[[124 123]
 [114 113]
 [116 126]
 [128 113]
 [106 127]]
->
[[124 123]
 [114 113]]

[[130 109]
 [144 125]
 [109 107]
 [150 129]]
->
[[130 109]
 [144 125]]

[[146 127]
 [106 131]
 [136 127]
 [129 123]
 [115 120]]
->
[[146 127]
 [106 131]]

[[115 134 116]
 [102 115 132]
 [140 125 148]
 [144 138 133]
 [100 128 113]]
->
[[115 134]
 [102 115]]

[[145 130 138]
 [101 112  99]
 [117 139 136]]
->
[[145 130]
 [101 112]]

[[136 134 149]
 [143 137 139]
 [132 132 155]
 [134 134 151]]
->
[[136 134]
 [143 137]]
---
[[111 123 119 124 111 127 139 114]
 [147 151 151 131 126 122 130 110]
 [135 122 106 117 135 111 148 138]
 [131 127 139 118 121 137 122 122]
 [134 116 109 129 136 119 123 125]
 [138 112 125 139 108 137 140 150]]
->
[[147 151 151 131 126 122 130 110]
 [138 112 125 139 108 137 140 150]
 [135 122 106 117 135 111 148 138]
 [134 116 109 129 136 119 123 125]
 [131 127 139 118 121 137 122 122]
 [111 123 119 124 111 127 139 114]]

[[128 115 128 120 124 124]
 [127 130 124 142 142 126]
 [122 124 134 123 136 120]
 [143 120 119 126 122 130]
 [132 118 134 114 121 152]]
->
[[143 120 119 126 122 130]
 [132 118 134 114 121 152]
 [128 115 128 120 124 124]
 [127 130 124 142 142 126]
 [122 124 134 123 136 120]]

[[109 118 129 123 121 107 143 119 125 136 106 136 125 119 144 135]
 [131 150 115 131 133 128 149 132 134 138 146 140 129 119 150 127]
 [111 123 145 145 136 105 149 152 120 129 108 144 113 103 150 146]
 [120 109 139 138 112 122 120 106 121 116 152 120 150 120 126 150]]
->
[[131 150 115 131 133 128 149 132 134 138 146 140 129 119 150 127]
 [120 109 139 138 112 122 120 106 121 116 152 120 150 120 126 150]
 [111 123 145 145 136 105 149 152 120 129 108 144 113 103 150 146]
 [109 118 129 123 121 107 143 119 125 136 106 136 125 119 144 135]]

[[119 125 105 125 106 125 109 126 106]
 [110 123 104 123 110 124 124 126 100]
 [121 117 123 122 127 124 137 128 121]]
->
[[121 117 123 122 127 124 137 128 121]
 [119 125 105 125 106 125 109 126 106]
 [110 123 104 123 110 124 124 126 100]]

[[149 140 136]
 [106 133 112]
 [136 122 151]
 [118 116 146]
 [134 121 151]
 [145 140 132]
 [108 133 112]
 [101 131 110]]
->
[[149 140 136]
 [145 140 132]
 [136 122 151]
 [134 121 151]
 [118 116 146]
 [108 133 112]
 [106 133 112]
 [101 131 110]]

[[134 129 126 131 127 122 123 135 124 130 135]
 [146 124 132 147 128 108 117 144 117 142 153]
 [121 128 128 121 129 136 133 120 133 124 119]
 [133 129 128 136 125 120 123 136 124 131 135]]
->
[[146 124 132 147 128 108 117 144 117 142 153]
 [134 129 126 131 127 122 123 135 124 130 135]
 [133 129 128 136 125 120 123 136 124 131 135]
 [121 128 128 121 129 136 133 120 133 124 119]]

[[125 140 123 117 131 137  98 149]
 [151 134 113 125 120 144 147 109]
 [115 144 109 121 134 153 143 120]
 [156 107 124 136 119 112 128 129]
 [103 132 137 125 138 123 105 148]
 [143 144 143 124 118 133 142 102]
 [152 118 142 129 119 110 107 136]
 [107 114 109 138 138 131 152 128]
 [114 126 101 130 136 146 149 127]]
->
[[156 107 124 136 119 112 128 129]
 [152 118 142 129 119 110 107 136]
 [151 134 113 125 120 144 147 109]
 [143 144 143 124 118 133 142 102]
 [125 140 123 117 131 137  98 149]
 [115 144 109 121 134 153 143 120]
 [114 126 101 130 136 146 149 127]
 [107 114 109 138 138 131 152 128]
 [103 132 137 125 138 123 105 148]]
